Here is a tiny trained network, its code and every weight. The questions are about switching its units off for an input and a target symbol, where a switched-off unit gives its printed mean instead of its output.

import numpy as np


def w(rows, s, z=0):
    codes = np.array(rows[::2]) - 128.0
    scale = np.full(codes.shape[1], s)
    scale[-1] = z or s
    return codes * scale


def norm(h):
    return h / np.sqrt((h * h).mean(-1, keepdims=True) + 1e-5)


def f(y):
    return np.maximum(y, 0)


def softmax(a):
    e = np.exp(a - a.max(-1, keepdims=True))
    return e / e.sum(-1, keepdims=True)


def log_softmax(a):
    a = a - a.max(-1, keepdims=True)
    return a - np.log(np.exp(a).sum(-1, keepdims=True))


def net(x, mask):
    ids = ['αζηλπστ'.index(c) for c in x.split()]
    T = len(ids)
    res = E[ids] + P[:T]
    u = 0
    for l in range(2):
        q, k, v = (norm(res) @ M[l].T for M in (Q, K, V))
        z = softmax(np.where(np.tri(T) > 0, q @ k.T / 4**0.5, -1e9)) @ v
        res = res + np.where(mask[u], z, O[l][:, -1]) @ O[l][:, :-1]
        u += 1
        y = f(norm(res) @ A[l][:, :-1].T + A[l][:, -1])
        res = res + np.where(mask[u : u + 12], y, B[l][:, -1]) @ B[l][:, :-1]
        u += 12
    return log_softmax(norm(res)[-1] @ U[:, :-1].T + U[:, -1])


Q, K, V, O, A, B = {}, {}, {}, {}, {}, {}
E = w([
[251,149,122],'α',
[152,136,174],'ζ',
[18,161,206],'η',
[207,171,160],'λ',
[210,82,171],'π',
[140,123,174],'σ',
[162,24,56],'τ',
],0.0025)
P = w([
[93,126,174],'0',
[176,21,114],'1',
[180,200,254],'2',
[79,251,78],'3',
[110,39,180],'4',
[176,163,178],'5',
[98,252,66],'6',
[121,35,185],'7',
[137,156,156],'8',
[98,247,74],'9',
[134,28,189],'10',
[123,144,118],'11',
[108,239,72],'12',
[150,13,185],'13',
],0.005)
Q[0] = w([
[138,153,95],'L0H1',
[65,2,151],'L0H1',
[154,165,118],'L0H1',
[111,120,103],'L0H1',
],0.0069)
K[0] = w([
[113,111,102],'L0H1',
[161,149,255],'L0H1',
[101,125,93],'L0H1',
[142,111,134],'L0H1',
],0.0072)
V[0] = w([
[14,86,48],'L0H1',
[252,39,168],'L0H1',
[106,25,82],'L0H1',
[140,223,169],'L0H1',
],0.0046)
O[0] = w([
[17,222,148,7],'L0H1',
[236,102,3,233],'L0H1',
[117,200,42,88],'L0H1',
[148,72,189,160],'L0H1',
],0.0051,0.0022)
A[0] = w([
[162,174,123,134],'L0N1',
[154,58,190,112],'L0N2',
[183,187,167,78],'L0N3',
[111,161,2,62],'L0N4',
[80,155,45,123],'L0N5',
[119,117,166,151],'L0N6',
[165,167,54,121],'L0N7',
[98,158,167,129],'L0N8',
[159,159,137,100],'L0N9',
[183,165,189,3],'L0N10',
[88,142,87,142],'L0N11',
[153,111,123,130],'L0N12',
],0.0081,0.0025)
B[0] = w([
[123,176,137,186],'L0N1',
[254,162,22,255],'L0N2',
[165,221,120,187],'L0N3',
[66,219,26,202],'L0N4',
[146,244,91,189],'L0N5',
[132,84,87,158],'L0N6',
[8,100,92,209],'L0N7',
[80,32,84,156],'L0N8',
[130,167,160,159],'L0N9',
[236,217,53,164],'L0N10',
[152,132,55,164],'L0N11',
[70,147,131,181],'L0N12',
],0.0094,0.0041)
Q[1] = w([
[82,115,255],'L1H1',
[90,215,61],'L1H1',
[64,183,144],'L1H1',
[171,29,172],'L1H1',
],0.0093)
K[1] = w([
[14,195,28],'L1H1',
[255,113,98],'L1H1',
[160,139,55],'L1H1',
[11,114,190],'L1H1',
],0.0088)
V[1] = w([
[105,3,111],'L1H1',
[138,35,204],'L1H1',
[219,151,192],'L1H1',
[215,91,127],'L1H1',
],0.0073)
O[1] = w([
[172,11,74,121],'L1H1',
[232,21,142,59],'L1H1',
[119,108,254,182],'L1H1',
[75,55,223,255],'L1H1',
],0.007,0.0051)
A[1] = w([
[10,86,96,254],'L1N1',
[56,24,134,39],'L1N2',
[141,183,180,73],'L1N3',
[122,137,138,90],'L1N4',
[113,67,105,124],'L1N5',
[133,188,63,43],'L1N6',
[149,168,71,130],'L1N7',
[188,160,90,152],'L1N8',
[129,217,146,96],'L1N9',
[118,254,247,190],'L1N10',
[126,45,214,137],'L1N11',
[166,112,57,129],'L1N12',
],0.0077,0.0014)
B[1] = w([
[84,36,154,216],'L1N1',
[74,177,185,157],'L1N2',
[114,175,155,167],'L1N3',
[127,131,141,132],'L1N4',
[155,158,155,166],'L1N5',
[144,165,91,205],'L1N6',
[136,125,78,205],'L1N7',
[61,129,132,224],'L1N8',
[168,180,135,218],'L1N9',
[146,252,188,253],'L1N10',
[142,190,76,167],'L1N11',
[84,143,186,211],'L1N12',
],0.017,0.0043)
U = w([
[65,48,183,149],'α',
[125,143,202,2],'ζ',
[235,107,178,96],'η',
[229,41,2,160],'λ',
[239,211,169,97],'π',
[49,217,32,191],'σ',
[99,116,194,66],'τ',
],0.007,0.0039)

Each question gives the input, a string of symbols that net reads in full, and the target symbol t.
The units are the heads (4 rows each of Q, K, V and O) and the neurons (one row each of A and B). Each row of codes is followed by its name. A weight is (code - 128) times the scale printed after its matrix; where a second scale follows, it is the last column's (O, A, B and U).
mask holds one flag per unit, layer by layer, with each layer's heads first. A switched-off unit (its flag False) gives its mean, the last column of its rows in O or B, instead of its output. The means were averaged over made-up inputs and are rounded, as every weight is.
A unit's drop is (log p(t) with every unit on - log p(t) with that unit switched off) / (log p(t) with every unit on - log p(t) with every unit switched off).
most important unit: the unit with the biggest drop
k most important neurons: the k neurons with the biggest drops, biggest first
top k neurons in layer l: the k neurons of layer l with the biggest drops, biggest first
input η α τ α τ η ζ τ, target λ: most important unit	L0H1
input η τ λ τ τ η π λ ζ τ α σ η α, target λ: 3 most important neurons	L0N4, L1N10, L0N5
input α λ σ η η τ τ τ ζ η τ, target η: top 2 neurons in layer 0	L0N4, L0N7
input π σ λ η π, target α: top 2 neurons in layer 0	L0N2, L0N4
input α α τ α τ η η η, target η: 4 most important neurons	L0N4, L0N2, L0N7, L1N10
input π α η λ τ α τ ζ π ζ η, target α: 2 most important neurons	L0N2, L0N4
input π α τ η τ η λ α, target α: top 4 neurons in layer 0	L0N2, L0N4, L0N5, L0N12
input η λ α τ ζ λ η η τ ζ τ σ η ζ, target λ: 3 most important neurons	L0N4, L1N10, L0N5
input η σ τ η τ ζ τ τ η π λ π η π, target λ: 3 most important neurons	L0N4, L1N10, L0N5
input α η τ τ α λ η τ π π ζ π η η, target η: top 2 neurons in layer 1	L1N10, L1N1
input π λ λ τ τ λ α η, target α: top 4 neurons in layer 1	L1N10, L1N9, L1N12, L1N6
input α α η σ π α τ α ζ τ ζ τ τ α, target η: 4 most important neurons	L0N4, L0N5, L1N10, L1N1
input α π τ π η σ η α, target η: top 3 neurons in layer 0	L0N4, L0N2, L0N5
input α π π ζ τ η τ α η η α λ τ ζ, target η: top 3 neurons in layer 0	L0N4, L0N2, L0N5
input α τ λ α λ, target η: top neuron in layer 0	L0N4
input π σ η τ λ α τ η η α λ, target α: 3 most important neurons	L0N2, L0N4, L0N5
input α τ η τ τ α ζ π, target η: 3 most important neurons	L0N4, L0N2, L1N10
input π π σ τ τ τ τ η τ τ η α τ λ, target α: top 2 neurons in layer 1	L1N12, L1N10
input λ τ τ η π α σ σ, target η: top 3 neurons in layer 1	L1N10, L1N1, L1N6
input π λ τ λ ζ α α η τ τ α, target α: 2 most important neurons	L0N2, L1N12
input π λ η α η τ α τ τ τ τ, target α: most important neuron	L1N12
input η π η ζ σ, target λ: 3 most important neurons	L0N4, L0N5, L1N10
input π η τ η α η λ ζ, target α: top 2 neurons in layer 1	L1N10, L1N9
input α τ λ α τ α η η α ζ τ τ, target α: 2 most important neurons	L1N1, L1N10
input π τ τ α α τ ζ π, target α: 2 most important neurons	L1N12, L0N4
